[[ 28  70  -1 -36]
 [ 18  60  -1 -24]]
->
[[ -1 -36  28  70]
 [ -1 -24  18  60]]

[[-42  38 -19  -2  54]
 [ -8  51 -49   8  37]
 [ 41  -2 -25  12 -39]
 [  3 -43 -43  20 -63]
 [ -5  39  17  -9  49]
 [ 66 -16  21   3 -52]
 [-37 -55   8   1 -30]
 [-27  36 -60  13  28]
 [ 77  17   8   4 -32]
 [ 23 -11  39  -9 -10]
 [ 36  37 -52  14  -5]]
->
[[ -2  54 -42  38 -19]
 [  8  37  -8  51 -49]
 [ 12 -39  41  -2 -25]
 [ 20 -63   3 -43 -43]
 [ -9  49  -5  39  17]
 [  3 -52  66 -16  21]
 [  1 -30 -37 -55   8]
 [ 13  28 -27  36 -60]
 [  4 -32  77  17   8]
 [ -9 -10  23 -11  39]
 [ 14  -5  36  37 -52]]

[[  8   8   9   8  -3 -10 -22 -25 -22 -15 -15 -13  -6  -7]
 [-23 -13   9   8  12  41  56  60  59  51  36  21   9   1]
 [  8   8  14  18  23  30  37  35  37  38  29  18   1  -7]
 [-10 -18 -24 -23 -19 -16  -8   1  -8 -14 -15 -13  -6  -7]]
->
[[ -6  -7   8   8   9   8  -3 -10 -22 -25 -22 -15 -15 -13]
 [  9   1 -23 -13   9   8  12  41  56  60  59  51  36  21]
 [  1  -7   8   8  14  18  23  30  37  35  37  38  29  18]
 [ -6  -7 -10 -18 -24 -23 -19 -16  -8   1  -8 -14 -15 -13]]

[[-49  21  58  -1   3]
 [-37  24   9 -25 -39]]
->
[[ -1   3 -49  21  58]
 [-25 -39 -37  24   9]]

[[ -3  -8 -10 -10   2 -19   8 -12]
 [ 12  -7 -13   4 -15 -13  -5   0]
 [ 15  -6  -1   9   8  -7  12 -10]
 [  3  -4  -3   1  -1  -5   1  -1]
 [  6 -20 -17  -3  12 -24  16 -14]
 [ 12 -11 -10   7  -5 -14   3   6]
 [ 46 -24 -27  23 -35 -66  13  14]
 [  1 -14 -14  -7   9 -16  11 -17]
 [ 10 -14  -8   4   7 -15  13  -2]
 [  1 -23 -17  -2   5 -29  12  10]]
->
[[  8 -12  -3  -8 -10 -10   2 -19]
 [ -5   0  12  -7 -13   4 -15 -13]
 [ 12 -10  15  -6  -1   9   8  -7]
 [  1  -1   3  -4  -3   1  -1  -5]
 [ 16 -14   6 -20 -17  -3  12 -24]
 [  3   6  12 -11 -10   7  -5 -14]
 [ 13  14  46 -24 -27  23 -35 -66]
 [ 11 -17   1 -14 -14  -7   9 -16]
 [ 13  -2  10 -14  -8   4   7 -15]
 [ 12  10   1 -23 -17  -2   5 -29]]

[[ 29 -18  -4 -11 -10 -15 -10 -29   8   9  -1  -4   6  -4 -10  -9]
 [ 27 -17  -4  -7  -8 -12  -7 -26   8   8  -2  -4   3  -1  -7 -10]
 [ -9  12   3 -20 -10   3   1 -21  -1  12  -6   2  19   5   6  -2]
 [-68   2  17  -2 -12 -18   5   5   0  33   5   5  17  -5   1 -21]]
->
[[-10  -9  29 -18  -4 -11 -10 -15 -10 -29   8   9  -1  -4   6  -4]
 [ -7 -10  27 -17  -4  -7  -8 -12  -7 -26   8   8  -2  -4   3  -1]
 [  6  -2  -9  12   3 -20 -10   3   1 -21  -1  12  -6   2  19   5]
 [  1 -21 -68   2  17  -2 -12 -18   5   5   0  33   5   5  17  -5]]
---
[[-25  16 -23  29  23   5]
 [-12 -20 -40   5   6  42]
 [ 48  25  16  36  10 -26]
 [ 25  34 -17  -2  57 -30]
 [ 36 -11  16 -10 -13  30]
 [-32 -10  34 -20  14  13]
 [  8 -24 -21 -18  -4 -41]
 [ -3  48 -25 -21   9  10]]
->
[[-25  16 -23  29  23   5]
 [ 48  25  16  36  10 -26]
 [ 36 -11  16 -10 -13  30]
 [  8 -24 -21 -18  -4 -41]]

[[ 23 -43  19]
 [ -7   7 -20]
 [-17 -29  -8]
 [ -5  17 -57]
 [-11  59  46]
 [ 24 -72  51]]
->
[[ 23 -43  19]
 [-17 -29  -8]
 [-11  59  46]]

[[-26  -4 -35 -46 -53 -25   5 -68  25]
 [ -1  -6  -7 -24 -26 -61  23 -56  -4]]
->
[[-26  -4 -35 -46 -53 -25   5 -68  25]]

[[-37  11]
 [ 34  24]
 [ 22  -9]
 [-60  16]
 [ 41  41]
 [ 52 -20]
 [ -3  18]
 [ 29 -11]
 [ 14  33]
 [-18 -33]
 [-15   3]
 [-75  25]]
->
[[-37  11]
 [ 22  -9]
 [ 41  41]
 [ -3  18]
 [ 14  33]
 [-15   3]]

[[ 18 -13 -18   0  17 -18 -10]
 [-15  12  13 -36 -21  28  -3]
 [  3 -15   1 -14  -5 -14 -43]
 [ 38 -18 -37 -13 -40 -12 -13]
 [ -1 -30   8  37   1 -33 -28]
 [ 22 -37  12  20 -23 -45 -60]
 [-18  27  23  14  13   4  17]]
->
[[ 18 -13 -18   0  17 -18 -10]
 [  3 -15   1 -14  -5 -14 -43]
 [ -1 -30   8  37   1 -33 -28]
 [-18  27  23  14  13   4  17]]

[[-13  -1  -9  -5  -3   5   7]
 [ 24 -15  -2  14  -1   9  -5]
 [  6  15   6   2   6  -5  -1]
 [ -5   0   1 -12  11   1  32]
 [  0   9  -5 -18  17  -5   5]
 [ -6  -5  -5  21  -5 -26  10]
 [-22   8  10  -3  13   4 -12]
 [ 17 -24  24 -14  -3   3  -4]
 [-66   7   2 -74  -4  -5 -17]]
->
[[-13  -1  -9  -5  -3   5   7]
 [  6  15   6   2   6  -5  -1]
 [  0   9  -5 -18  17  -5   5]
 [-22   8  10  -3  13   4 -12]
 [-66   7   2 -74  -4  -5 -17]]

[[-18   7 -16   3  -3  12   4 -17  -9   9  -9  -5  -4 -21 -12]
 [-75 -25 -13  12 -36 -28  21 -41  31  20   2 -17  18 -25  45]]
->
[[-18   7 -16   3  -3  12   4 -17  -9   9  -9  -5  -4 -21 -12]]

[[  3  35 -17 -59  -4  20  44 -26  10 -50]
 [  6   4  -1 -22  -2   5  17   7   4 -11]
 [ 11  -6   7   1   5   0   7  19   0   6]
 [-17 -19  36  64  42 -78 -27 -13  24  30]
 [ 43 -13  30  -3  28   3  40  64   3  10]
 [-14  39 -13 -57   4 -13  39 -54  27 -57]]
->
[[  3  35 -17 -59  -4  20  44 -26  10 -50]
 [ 11  -6   7   1   5   0   7  19   0   6]
 [ 43 -13  30  -3  28   3  40  64   3  10]]
